Below is a small trained network, with its code and all its weights. Each question gives an input and a class and asks what happens when units are switched off, that is, made to give their printed mean instead of their output.

import numpy as np


def w(rows, s, z=0):
    codes = np.array(rows[::2]) - 128.0
    scale = np.full(codes.shape[1], s)
    scale[-1] = z or s
    return codes * scale


def f(y):
    return np.maximum(y, 0)


def log_softmax(a):
    a = a - a.max(-1, keepdims=True)
    return a - np.log(np.exp(a).sum(-1, keepdims=True))


def net(x, mask):
    res = np.array(x, float).reshape(1, 8) / 4 @ E
    y = f(res @ A[0][:, :-1].T + A[0][:, -1])
    res = res + np.where(mask, y, B[0][:, -1]) @ B[0][:, :-1]
    return log_softmax(res[-1] @ U[:, :-1].T + U[:, -1])


A, B = {}, {}
E = w([
[129,129,128,129,132,134,123],'x0',
[187,138,199,151,9,146,82],'x1',
[128,129,129,132,130,133,128],'x2',
[175,218,100,188,168,44,65],'x3',
[98,118,11,182,61,121,138],'x4',
[1,170,167,129,115,130,52],'x5',
[113,18,191,216,144,71,122],'x6',
[129,136,130,145,136,147,130],'x7',
],0.006)
A[0] = w([
[105,87,148,93,90,189,205,42],'n0',
[194,126,166,119,32,120,89,153],'n1',
[79,65,120,108,119,225,142,134],'n2',
[99,135,64,137,215,112,179,110],'n3',
[86,80,139,102,121,216,177,67],'n4',
[112,145,98,119,201,92,140,132],'n5',
[97,122,60,140,72,84,152,219],'n6',
[86,114,36,163,65,124,107,192],'n7',
[112,57,156,212,98,69,111,132],'n8',
[193,140,156,131,36,124,51,110],'n9',
[127,72,164,211,140,110,90,201],'n10',
[149,176,122,164,145,47,93,57],'n11',
[21,133,157,104,105,149,104,88],'n12',
[163,204,117,156,153,74,91,81],'n13',
[71,84,68,54,215,101,169,123],'n14',
[150,176,83,167,140,75,85,163],'n15',
[161,194,88,78,96,190,95,86],'n16',
[158,202,89,69,124,185,112,94],'n17',
[64,87,159,99,112,201,183,65],'n18',
[105,191,109,58,108,165,106,82],'n19',
[155,227,120,77,120,149,131,103],'n20',
[15,148,157,132,113,153,73,121],'n21',
[168,168,98,158,163,83,72,26],'n22',
[198,148,162,98,13,133,76,142],'n23',
[152,173,114,212,171,49,91,127],'n24',
[99,118,50,162,81,97,136,185],'n25',
[67,133,99,83,217,92,141,135],'n26',
[254,78,80,122,135,151,188,102],'n27',
[109,177,122,157,154,99,73,62],'n28',
[165,187,141,133,179,55,95,126],'n29',
[126,206,82,74,121,162,140,81],'n30',
[188,101,106,113,170,125,184,148],'n31',
[167,144,200,126,195,163,124,227],'n32',
[238,78,115,105,123,136,210,135],'n33',
[118,116,62,179,80,142,138,187],'n34',
[130,188,117,106,112,187,160,82],'n35',
[122,150,203,92,171,136,112,216],'n36',
[12,151,140,116,109,125,35,69],'n37',
[172,191,88,57,107,167,131,74],'n38',
[90,126,55,193,74,123,141,229],'n39',
[115,125,69,207,89,169,138,227],'n40',
[144,122,177,78,163,100,129,251],'n41',
[137,81,176,178,164,124,104,238],'n42',
[161,203,111,197,171,108,71,105],'n43',
[95,196,113,117,116,189,106,117],'n44',
[94,109,65,84,243,97,162,92],'n45',
[117,191,87,69,144,146,157,65],'n46',
],0.0059,0.0022)
B[0] = w([
[189,89,44,118,32,132,73,199],'n0',
[67,175,188,249,136,229,140,234],'n1',
[188,107,60,63,35,117,63,224],'n2',
[100,157,142,183,93,190,97,219],'n3',
[204,75,65,68,29,138,53,205],'n4',
[105,136,148,173,69,221,118,195],'n5',
[109,197,204,65,156,151,151,232],'n6',
[140,190,206,51,165,125,150,245],'n7',
[71,65,118,144,199,87,218,234],'n8',
[47,121,171,240,126,243,133,227],'n9',
[80,73,112,95,200,100,203,237],'n10',
[169,19,39,85,56,178,107,192],'n11',
[254,163,56,185,115,38,37,211],'n12',
[165,45,78,56,51,171,114,206],'n13',
[91,148,164,199,69,204,102,236],'n14',
[137,95,114,60,56,167,136,225],'n15',
[66,49,92,157,206,93,191,215],'n16',
[75,42,86,147,195,93,194,219],'n17',
[199,80,45,64,33,133,73,211],'n18',
[106,68,87,171,168,70,167,201],'n19',
[83,54,107,118,184,111,199,215],'n20',
[239,175,65,195,175,7,48,230],'n21',
[192,30,55,61,44,161,76,183],'n22',
[51,149,145,243,154,208,142,248],'n23',
[141,58,110,80,55,158,137,230],'n24',
[116,177,219,58,145,136,161,229],'n25',
[82,178,181,234,96,202,95,219],'n26',
[234,209,71,205,168,20,14,243],'n27',
[177,77,61,114,80,108,68,177],'n28',
[152,89,105,53,45,190,108,213],'n29',
[110,65,100,165,178,110,188,211],'n30',
[184,200,122,181,131,103,64,207],'n31',
[123,173,200,13,144,123,150,227],'n32',
[223,217,92,197,165,35,22,242],'n33',
[111,192,207,55,161,124,130,224],'n34',
[107,66,52,131,171,89,167,184],'n35',
[152,205,188,64,147,112,130,225],'n36',
[227,168,30,215,178,24,54,226],'n37',
[104,52,70,161,192,81,185,214],'n38',
[136,201,250,18,165,132,167,252],'n39',
[134,214,205,32,193,126,167,238],'n40',
[88,182,212,71,157,147,158,219],'n41',
[76,110,139,86,177,102,209,231],'n42',
[148,71,83,46,48,164,102,219],'n43',
[130,101,112,139,189,76,159,195],'n44',
[91,148,171,255,82,249,97,230],'n45',
[83,66,79,181,155,126,163,195],'n46',
],0.004,0.0038)
U = w([
[159,30,81,63,12,164,80,40],'0',
[178,195,95,219,163,9,46,66],'1',
[65,148,164,248,103,254,134,76],'2',
[71,8,114,140,204,68,237,81],'3',
[121,210,197,22,158,131,162,133],'4',
[119,142,144,113,122,125,133,252],'5',
[115,138,144,117,126,133,135,206],'6',
],0.0091,0.0037)

Each question gives the input, the list of numbers given to net, and the class t.
The units are the neurons (one row each of A and B). Each row of codes is followed by its name. A weight is (code - 128) times the scale printed after its matrix; where a second scale follows, it is the last column's (A, B and U).
mask holds one flag per neuron, in row order. A switched-off neuron (its flag False) gives its mean, the last column of its row in B, instead of its output. The means were averaged over made-up inputs and are rounded, as every weight is.
A unit's drop is (log p(t) with every unit on - log p(t) with that unit switched off) / (log p(t) with every unit on - log p(t) with every unit switched off).
The circuit of an input: a set's keep is (log p(t) with only the set's units on - log p(t) with every unit switched off) / (log p(t) with every unit on - log p(t) with every unit switched off). Starting from the 12 units with the biggest drops (on a tie, the unit counted first), units are removed one at a time, each time the one whose removal leaves the highest keep (on an exact tie, the one counted first), for as long as the keep stays at least 0.8.
units of the circuit, in order: the units of the circuit, biggest drop first
unit that matters most: the unit with the biggest drop
top k neurons: the k neurons with the biggest drops, biggest first
input [-8,0,1,-5,-4,-8,6,-3], class 1: units of the circuit, in order => (n33, n27)
input [-3,-1,1,2,-5,7,2,-4], class 1: units of the circuit, in order => (n37, n21)
input [-7,0,-2,6,0,3,7,5], class 3: units of the circuit, in order => (n8, n10)
input [2,-3,1,-2,7,-8,4,-4], class 1: units of the circuit, in order => (n27, n33)
input [-4,8,4,7,5,4,1,-1], class 2: unit that matters most => n9
input [7,-8,7,-2,8,-1,1,2], class 2: units of the circuit, in order => (n45, n14)
input [5,-1,7,4,-8,5,7,4], class 4: top 2 neurons => (n32, n36)
input [8,5,-4,4,0,-4,8,0], class 3: top 3 neurons => (n8, n10, n42)
input [3,-8,-4,1,-2,3,-7,-4], class 2: top 2 neurons => (n45, n26)
input [-2,-3,0,1,5,8,1,-7], class 1: top 2 neurons => (n37, n21)
input [-5,3,3,1,1,-5,-2,-5], class 1: top 2 neurons => (n27, n33)
input [7,-7,6,-1,-3,-6,1,-7], class 2: units of the circuit, in order => (n45, n14, n26)
input [2,6,-6,4,1,5,8,5], class 3: top 3 neurons => (n8, n10, n42)
input [-2,5,1,4,7,5,-6,-6], class 4: units of the circuit, in order => (n39, n7)
input [-3,-3,4,6,8,5,-7,7], class 4: unit that matters most => n39
input [1,1,7,-8,-5,1,-8,6], class 0: units of the circuit, in order => (n4, n18)
input [0,-8,-1,2,0,-8,3,-3], class 1: top 3 neurons => (n27, n33, n31)
input [1,1,5,7,0,6,8,-2], class 3: top 2 neurons => (n8, n10)
input [-8,-8,5,4,2,6,6,2], class 2: units of the circuit, in order => (n45, n26)
input [7,1,-6,0,-7,0,5,6], class 4: units of the circuit, in order => (n32, n36, n41)
input [-8,-8,5,2,-4,-1,6,3], class 2: top neuron => (n45)
input [0,2,2,3,-3,-7,-2,-4], class 1: top 2 neurons => (n27, n33)
